Below is a small trained network, with its code and all its weights. Each question gives an input and a target symbol and asks what happens when units are switched off, that is, made to give their printed mean instead of their output.

import numpy as np


def w(rows, s, z=0):
    codes = np.array(rows[::2]) - 128.0
    scale = np.full(codes.shape[1], s)
    scale[-1] = z or s
    return codes * scale


def norm(h):
    return h / np.sqrt((h * h).mean(-1, keepdims=True) + 1e-5)


def f(y):
    return y / 2 * (1 + np.tanh(0.7978845608 * (y + 0.044715 * y**3)))


def softmax(a):
    e = np.exp(a - a.max(-1, keepdims=True))
    return e / e.sum(-1, keepdims=True)


def log_softmax(a):
    a = a - a.max(-1, keepdims=True)
    return a - np.log(np.exp(a).sum(-1, keepdims=True))


def net(x, mask):
    ids = ['αεζημξσφψ'.index(c) for c in x.split()]
    T = len(ids)
    res = E[ids] + P[:T]
    u = 0
    for l in range(3):
        q, k, v = (norm(res) @ M[l].T for M in (Q, K, V))
        z = softmax(np.where(np.tri(T) > 0, q @ k.T / 3**0.5, -1e9)) @ v
        res = res + np.where(mask[u], z, O[l][:, -1]) @ O[l][:, :-1]
        u += 1
        y = f(norm(res) @ A[l][:, :-1].T + A[l][:, -1])
        res = res + np.where(mask[u : u + 4], y, B[l][:, -1]) @ B[l][:, :-1]
        u += 4
    return log_softmax(norm(res)[-1] @ U[:, :-1].T + U[:, -1])


Q, K, V, O, A, B = {}, {}, {}, {}, {}, {}
E = w([
[143,254,139,116],'α',
[156,127,109,102],'ε',
[64,162,165,150],'ζ',
[152,169,147,187],'η',
[64,169,79,200],'μ',
[158,169,145,181],'ξ',
[186,188,102,149],'σ',
[202,112,130,67],'φ',
[86,184,74,139],'ψ',
],0.021)
P = w([
[155,135,139,132],'0',
[137,158,175,71],'1',
[145,86,82,118],'2',
[91,175,140,97],'3',
[89,81,152,162],'4',
[107,168,147,76],'5',
[186,75,67,112],'6',
[96,174,126,82],'7',
[120,78,100,141],'8',
[107,187,126,105],'9',
[141,75,81,126],'10',
[92,168,136,91],'11',
[116,69,115,141],'12',
[151,249,168,64],'13',
],0.013)
Q[0] = w([
[173,126,160,249],'0.h1',
[136,136,109,158],'0.h1',
[118,93,152,90],'0.h1',
],0.012)
K[0] = w([
[51,186,130,158],'0.h1',
[67,201,79,136],'0.h1',
[114,209,255,112],'0.h1',
],0.008)
V[0] = w([
[100,164,114,3],'0.h1',
[67,130,77,150],'0.h1',
[165,136,128,109],'0.h1',
],0.011)
O[0] = w([
[233,191,81,181,100],'0.h1',
[255,115,51,137,254],'0.h1',
[82,107,192,178,130],'0.h1',
],0.0076,0.0023)
A[0] = w([
[249,101,86,116,203],'0.n1',
[85,188,83,1,137],'0.n2',
[65,88,150,107,6],'0.n3',
[136,243,95,179,204],'0.n4',
],0.0095,0.0016)
B[0] = w([
[112,106,136,96,196],'0.n1',
[177,249,130,79,174],'0.n2',
[145,120,153,165,122],'0.n3',
[173,160,189,164,254],'0.n4',
],0.013,0.0091)
Q[1] = w([
[164,175,254,158],'1.h1',
[50,118,107,155],'1.h1',
[172,51,104,145],'1.h1',
],0.009)
K[1] = w([
[159,254,191,73],'1.h1',
[86,99,71,59],'1.h1',
[36,194,135,212],'1.h1',
],0.0073)
V[1] = w([
[88,73,174,171],'1.h1',
[111,87,85,173],'1.h1',
[48,47,95,255],'1.h1',
],0.0079)
O[1] = w([
[114,182,93,68,75],'1.h1',
[18,205,115,136,62],'1.h1',
[2,106,206,240,3],'1.h1',
],0.0076,0.007)
A[1] = w([
[108,104,188,173,253],'1.n1',
[248,46,116,158,222],'1.n2',
[254,43,61,159,176],'1.n3',
[170,93,114,192,57],'1.n4',
],0.0087,0.0018)
B[1] = w([
[55,123,54,71,136],'1.n1',
[66,103,165,75,254],'1.n2',
[2,148,83,96,252],'1.n3',
[127,136,66,112,146],'1.n4',
],0.0086,0.0068)
Q[2] = w([
[203,119,109,174],'2.h1',
[74,3,197,244],'2.h1',
[205,210,225,165],'2.h1',
],0.0055)
K[2] = w([
[144,112,174,26],'2.h1',
[144,118,255,130],'2.h1',
[9,44,101,137],'2.h1',
],0.0084)
V[2] = w([
[155,222,2,249],'2.h1',
[114,142,200,209],'2.h1',
[105,82,123,74],'2.h1',
],0.0078)
O[2] = w([
[139,88,67,163,187],'2.h1',
[141,118,106,121,3],'2.h1',
[50,124,121,8,129],'2.h1',
],0.016,0.0022)
A[2] = w([
[10,178,28,56,115],'2.n1',
[121,67,161,128,39],'2.n2',
[254,208,116,93,252],'2.n3',
[140,219,115,196,146],'2.n4',
],0.0087,0.0028)
B[2] = w([
[183,24,93,185,171],'2.n1',
[149,93,129,91,118],'2.n2',
[188,171,124,110,253],'2.n3',
[140,117,148,1,165],'2.n4',
],0.0094,0.011)
U = w([
[79,156,6,230,253],'α',
[24,171,151,131,121],'ε',
[163,105,150,165,177],'ζ',
[75,37,129,5,142],'η',
[196,134,2,137,91],'μ',
[31,191,117,80,85],'ξ',
[120,141,161,147,76],'σ',
[69,157,179,143,130],'φ',
[174,125,157,183,48],'ψ',
],0.0071,0.0034)

Each question gives the input, a string of symbols that net reads in full, and the target symbol t.
The units are the heads (3 rows each of Q, K, V and O) and the neurons (one row each of A and B). Each row of codes is followed by its name. A weight is (code - 128) times the scale printed after its matrix; where a second scale follows, it is the last column's (O, A, B and U).
mask holds one flag per unit, layer by layer, with each layer's heads first. A switched-off unit (its flag False) gives its mean, the last column of its rows in O or B, instead of its output. The means were averaged over made-up inputs and are rounded, as every weight is.
A unit's drop is (log p(t) with every unit on - log p(t) with that unit switched off) / (log p(t) with every unit on - log p(t) with every unit switched off).
The circuit of an input: a set's keep is (log p(t) with only the set's units on - log p(t) with every unit switched off) / (log p(t) with every unit on - log p(t) with every unit switched off). Starting from the 12 units with the biggest drops (on a tie, the unit counted first), units are removed one at a time, each time the one whose removal leaves the highest keep (on an exact tie, the one counted first), for as long as the keep stays at least 0.8.
circuit, biggest first: the units of the circuit, biggest drop first
most important unit: the unit with the biggest drop
k most important neurons: the k neurons with the biggest drops, biggest first
top k neurons in layer l: the k neurons of layer l with the biggest drops, biggest first
drop when u is switched off: that unit's drop, to one decimal
input η μ σ, target α: top 2 neurons in layer 0 -> 0.n2, 0.n1
input ξ α ζ φ φ σ ξ, target η: most important unit -> 1.n2
input α ε μ μ σ σ ζ, target α: circuit, biggest first -> 1.n3, 2.h1, 0.n2
input ψ μ μ η ε μ σ, target α: circuit, biggest first -> 1.n3, 0.n2, 2.h1, 1.h1
input σ η η φ ξ, target η: circuit, biggest first -> 0.n4, 0.h1
input ψ σ φ μ η, target α: 2 most important neurons -> 1.n3, 0.n2
input η ζ σ ξ ψ ζ α μ φ φ μ η ξ, target α: circuit, biggest first -> 1.n3, 2.h1, 0.n2, 2.n3
input ζ α ε φ η φ σ, target η: circuit, biggest first -> 0.n2, 1.n3, 1.n2, 0.n1
input ψ ξ φ σ ε ζ μ ε ξ ζ ε, target α: top 2 neurons in layer 2 -> 2.n4, 2.n3
input μ ζ η, target α: circuit, biggest first -> 1.n3, 2.h1
input σ φ ξ φ η, target η: 2 most important neurons -> 0.n4, 1.n2
input ξ φ φ μ η ξ μ η ε, target α: top 3 neurons in layer 0 -> 0.n4, 0.n2, 0.n1
input μ φ ε μ ξ, target α: 3 most important neurons -> 1.n3, 0.n4, 2.n4
input η ξ ξ σ ψ ψ ξ μ ζ, target α: most important unit -> 1.n1
input φ ζ ζ ζ σ, target η: top 2 neurons in layer 2 -> 2.n1, 2.n3
input ζ ζ ξ ξ ξ φ ε, target η: 2 most important neurons -> 2.n3, 0.n4
input σ ε σ σ ψ ξ φ, target η: top 2 neurons in layer 0 -> 0.n2, 0.n4
input ξ φ μ μ ε φ φ, target η: drop when 0.h1 is switched off -> 0.2
input ζ μ μ ζ, target μ: drop when 2.h1 is switched off -> 0.3
input φ φ φ φ η, target η: top neuron in layer 2 -> 2.n1
input ζ α μ ζ, target μ: drop when 1.h1 is switched off -> 0.4
